Below are the code and all the weights of a small trained network. Each question names an input and a target symbol and asks about switching units off, where a switched-off unit gives its printed mean instead of its output.

import numpy as np


def w(rows, s, z=0):
    codes = np.array(rows[::2]) - 128.0
    scale = np.full(codes.shape[1], s)
    scale[-1] = z or s
    return codes * scale


def f(y):
    return y / 2 * (1 + np.tanh(0.7978845608 * (y + 0.044715 * y**3)))


def softmax(a):
    e = np.exp(a - a.max(-1, keepdims=True))
    return e / e.sum(-1, keepdims=True)


def log_softmax(a):
    a = a - a.max(-1, keepdims=True)
    return a - np.log(np.exp(a).sum(-1, keepdims=True))


def net(x, mask):
    ids = ['βγεζλμξπψω'.index(c) for c in x.split()]
    T = len(ids)
    res = E[ids] + P[:T]
    u = 0
    for l in range(3):
        q, k, v = (res @ M[l].T for M in (Q, K, V))
        z = softmax(np.where(np.tri(T) > 0, q @ k.T / 4**0.5, -1e9)) @ v
        res = res + np.where(mask[u], z, O[l][:, -1]) @ O[l][:, :-1]
        u += 1
        y = f(res @ A[l][:, :-1].T + A[l][:, -1])
        res = res + np.where(mask[u : u + 4], y, B[l][:, -1]) @ B[l][:, :-1]
        u += 4
    return log_softmax(res[-1] @ U[:, :-1].T + U[:, -1])


Q, K, V, O, A, B = {}, {}, {}, {}, {}, {}
E = w([
[161,175,102,178,105],'β',
[238,42,212,131,41],'γ',
[159,148,90,168,105],'ε',
[43,8,54,33,161],'ζ',
[153,155,101,164,103],'λ',
[155,183,99,191,124],'μ',
[124,178,84,102,10],'ξ',
[51,56,61,198,108],'π',
[103,38,27,119,6],'ψ',
[232,40,141,86,230],'ω',
],0.012)
P = w([
[107,209,68,20,143],'0',
[112,177,74,63,130],'1',
[102,150,92,99,117],'2',
[105,122,112,127,87],'3',
[106,96,107,152,68],'4',
[105,58,110,187,51],'5',
[127,44,101,210,30],'6',
[137,27,82,230,1],'7',
],0.0072)
Q[0] = w([
[55,129,126,125,177],'0.h0',
[81,164,65,168,3],'0.h0',
[128,110,225,38,233],'0.h0',
[108,184,83,88,70],'0.h0',
],0.016)
K[0] = w([
[95,155,73,40,124],'0.h0',
[58,96,126,185,27],'0.h0',
[138,150,148,41,245],'0.h0',
[37,119,79,194,97],'0.h0',
],0.011)
V[0] = w([
[177,85,147,23,41],'0.h0',
[182,239,228,253,169],'0.h0',
[14,123,207,188,103],'0.h0',
[140,236,187,116,94],'0.h0',
],0.0068)
O[0] = w([
[170,81,201,120,2,182],'0.h0',
[211,117,43,106,187,2],'0.h0',
[112,127,53,126,72,120],'0.h0',
[242,173,106,101,47,98],'0.h0',
],0.0082,0.01)
A[0] = w([
[56,118,197,128,149,206],'0.n0',
[99,82,120,70,135,74],'0.n1',
[45,117,143,1,170,6],'0.n2',
[157,45,193,123,110,209],'0.n3',
],0.0078,0.0016)
B[0] = w([
[111,102,147,1,170,254],'0.n0',
[139,103,38,89,95,161],'0.n1',
[229,156,101,114,40,183],'0.n2',
[161,35,161,141,145,229],'0.n3',
],0.0077,0.0067)
Q[1] = w([
[83,91,149,187,1],'1.h0',
[153,98,11,12,131],'1.h0',
[56,102,102,125,235],'1.h0',
[116,29,167,161,104],'1.h0',
],0.0079)
K[1] = w([
[75,95,69,188,94],'1.h0',
[154,105,53,13,162],'1.h0',
[134,130,186,105,245],'1.h0',
[149,79,128,183,136],'1.h0',
],0.011)
V[1] = w([
[107,214,54,57,78],'1.h0',
[102,6,155,16,255],'1.h0',
[136,81,153,133,227],'1.h0',
[100,175,208,169,111],'1.h0',
],0.0052)
O[1] = w([
[122,153,114,235,41,151],'1.h0',
[134,164,102,41,78,171],'1.h0',
[192,172,96,1,156,2],'1.h0',
[70,108,174,165,149,141],'1.h0',
],0.0078,0.0051)
A[1] = w([
[142,252,45,107,222,63],'1.n0',
[74,51,101,124,101,80],'1.n1',
[130,180,31,212,191,254],'1.n2',
[63,81,222,254,40,174],'1.n3',
],0.0058,0.0035)
B[1] = w([
[255,131,164,212,148,129],'1.n0',
[195,199,45,103,169,170],'1.n1',
[155,154,182,91,16,136],'1.n2',
[101,101,153,89,229,253],'1.n3',
],0.0087,0.022)
Q[2] = w([
[2,55,198,91,200],'2.h0',
[253,111,72,172,176],'2.h0',
[241,155,176,81,146],'2.h0',
[106,160,49,154,53],'2.h0',
],0.0062)
K[2] = w([
[70,36,76,57,254],'2.h0',
[167,119,210,245,77],'2.h0',
[186,120,240,90,17],'2.h0',
[146,224,132,117,54],'2.h0',
],0.0054)
V[2] = w([
[205,192,3,137,231],'2.h0',
[192,116,110,137,169],'2.h0',
[2,222,57,123,123],'2.h0',
[154,116,154,36,183],'2.h0',
],0.0056)
O[2] = w([
[67,204,101,153,84,2],'2.h0',
[103,194,200,126,88,88],'2.h0',
[2,52,87,116,121,124],'2.h0',
[192,204,83,99,207,236],'2.h0',
],0.0072,0.0093)
A[2] = w([
[137,116,102,85,45,95],'2.n0',
[254,129,141,120,154,213],'2.n1',
[88,185,49,84,137,4],'2.n2',
[149,238,92,32,78,89],'2.n3',
],0.0064,0.0034)
B[2] = w([
[215,135,36,173,227,188],'2.n0',
[84,165,103,181,98,254],'2.n1',
[178,167,255,173,129,190],'2.n2',
[102,76,101,254,173,236],'2.n3',
],0.0072,0.0086)
U = w([
[124,146,118,133,101,197],'β',
[185,136,157,97,112,111],'γ',
[127,138,120,122,122,112],'ε',
[159,76,38,164,128,124],'ζ',
[126,140,119,122,121,136],'λ',
[128,151,114,157,94,252],'μ',
[124,60,155,189,179,44],'ξ',
[4,164,48,137,156,186],'π',
[122,140,150,2,149,96],'ψ',
[117,223,99,134,205,119],'ω',
],0.0063,0.0041)

Each question gives the input, a string of symbols that net reads in full, and the target symbol t.
The units are the heads (4 rows each of Q, K, V and O) and the neurons (one row each of A and B). Each row of codes is followed by its name. A weight is (code - 128) times the scale printed after its matrix; where a second scale follows, it is the last column's (O, A, B and U).
mask holds one flag per unit, layer by layer, with each layer's heads first. A switched-off unit (its flag False) gives its mean, the last column of its rows in O or B, instead of its output. The means were averaged over made-up inputs and are rounded, as every weight is.
A unit's drop is (log p(t) with every unit on - log p(t) with that unit switched off) / (log p(t) with every unit on - log p(t) with every unit switched off).
The circuit of an input: a set's keep is (log p(t) with only the set's units on - log p(t) with every unit switched off) / (log p(t) with every unit on - log p(t) with every unit switched off). Starting from the 12 units with the biggest drops (on a tie, the unit counted first), units are removed one at a time, each time the one whose removal leaves the highest keep (on an exact tie, the one counted first), for as long as the keep stays at least 0.8.
units of the circuit, in order: the units of the circuit, biggest drop first
most important unit: the unit with the biggest drop
k most important neurons: the k neurons with the biggest drops, biggest first
drop when u is switched off: that unit's drop, to one decimal
input ω β π, target ω: 2 most important neurons : (0.n0; 0.n3)
input ζ π ζ ζ ξ π ξ ξ, target π: 2 most important neurons : (0.n2; 0.n0)
input ξ β γ, target γ: units of the circuit, in order : (2.h0; 0.h0)
input ζ ω γ ξ, target ω: units of the circuit, in order : (0.h0; 2.h0; 1.h0)
input ζ ψ ζ, target ζ: 2 most important neurons : (0.n0; 0.n2)
input π ζ ξ γ, target γ: units of the circuit, in order : (2.h0; 0.n3; 0.h0)
input μ ξ β, target ξ: most important neuron : (0.n0)
input λ ε μ, target μ: 3 most important neurons : (1.n3; 1.n2; 1.n0)
input ξ μ ζ ζ μ β π, target π: units of the circuit, in order : (0.h0; 2.h0)
input π π ψ β ξ, target ψ: 2 most important neurons : (1.n3; 2.n3)
input ξ ζ π γ ε, target π: units of the circuit, in order : (0.h0; 2.h0; 0.n2)
input ξ π β, target π: units of the circuit, in order : (2.h0; 0.h0)
input π μ ζ ξ μ, target ξ: units of the circuit, in order : (1.h0; 0.n0; 1.n3; 0.h0)
input ξ ξ ω π μ μ ζ, target ζ: most important unit : 1.n3
input ξ ζ μ ξ ξ ξ ω ε, target ω: 3 most important neurons : (0.n3; 1.n2; 0.n2)
input β ζ π β ε ψ ζ π, target ψ: 3 most important neurons : (0.n0; 2.n3; 2.n1)
input ψ ξ ξ ζ ε γ ξ, target ξ: units of the circuit, in order : (1.h0; 1.n3; 0.n0)
input ξ π ζ ω, target ω: 3 most important neurons : (2.n3; 2.n1; 0.n3)
input ψ ξ ζ β ω β, target ω: units of the circuit, in order : (2.h0; 1.h0; 0.n2)
input ξ ξ π, target π: most important neuron : (0.n3)
input ξ ζ μ, target ξ: 2 most important neurons : (0.n0; 1.n3)
input ξ π ξ ξ ω ξ β, target ω: units of the circuit, in order : (2.h0; 0.n3; 1.h0)
input μ ζ β ψ λ, target ψ: 2 most important neurons : (0.n0; 2.n3)
input ζ ξ λ, target ξ: 4 most important neurons : (0.n0; 1.n3; 1.n1; 0.n2)
input β μ π λ, target π: drop when 2.h0 is switched off : 0.5
input β π ζ ζ ζ ω ξ ψ, target ω: drop when 0.n0 is switched off : 0.7
